Each row is followed by its group and then its class within the group.
[-0.58 -1.22 -0.98  4.73  0.00 -3.97 -2.42  1.25  0.17 -3.83  0.72 -2.75
  0.80  1.20  0.72  2.34 -1.54] => Zev > Q
[-0.02 -1.43 -2.83  3.16 -1.93 -6.58 -2.09 -3.94  1.12 -2.65  1.33 -0.48
  0.65  0.94  1.01  2.02  0.68] => Zev > F
[ 0.40 -0.74 -1.92  1.92 -2.17 -1.90 -2.21 -1.30  0.30 -3.47  1.07  0.80
  1.10  0.36  0.35  1.25 -1.44] => Zev > F
[-0.09 -2.57 -2.25 -2.61  0.15 -6.03  0.20 -4.73  0.81 -1.19  1.31  0.43
 -0.86  0.71 -1.12 -0.59  0.73] => vaga > D
[ 0.54 -0.93 -2.87  3.18 -2.96 -2.46 -2.20 -1.35  0.20 -3.01  1.16 -1.56
  0.72  0.69 -1.18  0.09 -0.42] => Zev > K
[-0.07 -0.50 -2.30 -0.16 -1.17 -5.22 -1.76 -5.43  0.14 -0.91  0.32  2.30
  0.87  0.79 -0.82  0.31 -0.56] => vaga > D
[-0.46 -1.33 -0.84  1.57 -0.83 -3.67 -1.68 -0.77  0.86 -3.15  0.85 -0.22
  0.48  1.04  0.72  2.14 -1.56] => Zev > F
[-1.24 -0.55 -1.53  0.56  0.17 -6.58 -3.39 -3.55 -0.27 -1.04  0.41  0.62
  1.06  1.23  0.14  1.08 -0.81] => vaga > D
[-0.46 -0.95 -2.21 -0.01 -0.71 -5.30 -2.61 -8.27  0.89 -1.63  1.64  2.90
  0.81  0.40  2.57  1.48  0.67] => vaga > E
[-0.82 -1.42 -2.02  0.94  0.21 -6.19 -1.21 -4.44 -0.01 -1.09  0.37  1.31
  0.98  0.64  0.87  0.10 -0.05] => vaga > R
[-0.72 -0.84 -2.58  3.07 -0.79 -5.06 -1.46  0.09  0.22 -2.81  0.58 -1.98
  0.94  1.16 -1.10 -0.09  0.13] => Zev > Q
[-0.21 -0.54 -2.51  4.65 -1.39 -3.13 -2.65 -2.14  0.05 -2.09 -0.28 -1.24
  1.21  0.93 -1.25  1.15 -1.40] => Zev > K
[ 0.58 -1.38 -2.01  1.06 -1.76 -2.78 -1.80 -3.59 -2.22 -1.38 -0.30  2.96
  0.74 -0.03 -0.48  0.14 -0.84] => vaga > R
[-0.39 -0.91 -2.13  4.11 -1.68 -2.84 -2.84 -0.97  0.23 -2.43 -0.19 -0.63
  0.70  1.95 -3.65  0.56 -0.13] => Zev > Q
[-0.15 -0.63 -2.34  0.68 -2.83 -3.93 -0.77 -1.10  0.87 -3.04  1.15 -1.78
  0.37  0.86 -1.13  0.61 -0.82] => Zev > F
[-0.32  0.00 -3.19 -0.38 -1.39 -7.35 -0.45 -7.44  0.36  0.45  0.74  1.39
  1.10 -0.19 -1.99 -1.92  1.09] => vaga > D
[ 0.08 -0.45 -2.73  3.89 -2.61 -1.85 -1.49 -2.26  0.48 -1.85 -0.05 -1.80
  1.61  0.40  0.08  0.98 -0.34] => Zev > F
[ 0.42  0.14 -1.97 -0.39 -1.51 -2.86  0.35 -2.12  0.41 -0.48  0.43 -2.00
  1.19 -0.14 -3.04 -1.83  1.17] => Zev > F
[-0.12 -0.09 -1.35  1.85  0.00 -5.13 -1.36 -3.94 -0.48 -0.51  0.37  1.66
  0.28  0.02  2.89  0.46  0.10] => vaga > R
[-0.72 -0.16 -1.55 -0.25 -0.63 -5.73 -1.40 -6.13 -0.02 -0.38  1.00  3.03
  0.72  0.61 -0.61 -0.59 -0.12] => vaga > R
[-0.35  0.25 -1.36  0.84 -0.11 -5.98 -2.15 -5.92  0.79 -1.20  0.01  3.40
  1.39  0.11  1.67  0.58  0.28] => vaga > E

Each row is followed by its group and then its class within the group.
[-0.41  1.77  0.14  2.04  2.73 -0.79 -0.98  0.36  0.90  3.54  2.02 -0.49
  0.28 -0.09  1.87 -0.01  2.07] => [27] > J
[ 0.06  0.22 -1.35  0.30  1.42 -0.32 -1.57 -1.49 -2.16  1.44 -3.71 -1.04
 -0.12 -0.49  5.28 -0.54  1.06] => [27] > G
[ 2.59  0.06 -0.38  2.09 -0.63 -0.30 -0.82  0.72 -1.78  3.45 -1.03 -0.80
 -0.91  0.24  6.59 -0.73  2.75] => [27] > G
[-1.05  1.47 -1.18  2.64  2.75  1.46 -1.35 -0.80  1.00  3.06  4.21 -0.84
  0.31 -0.53 -0.30 -1.39  2.32] => [27] > S
[ 0.99  0.33  0.52  0.58 -0.13 -0.79 -0.34  1.08  1.55  0.17 -1.31 -0.53
  5.01 -0.33  8.49  0.57  1.80] => [31] > H
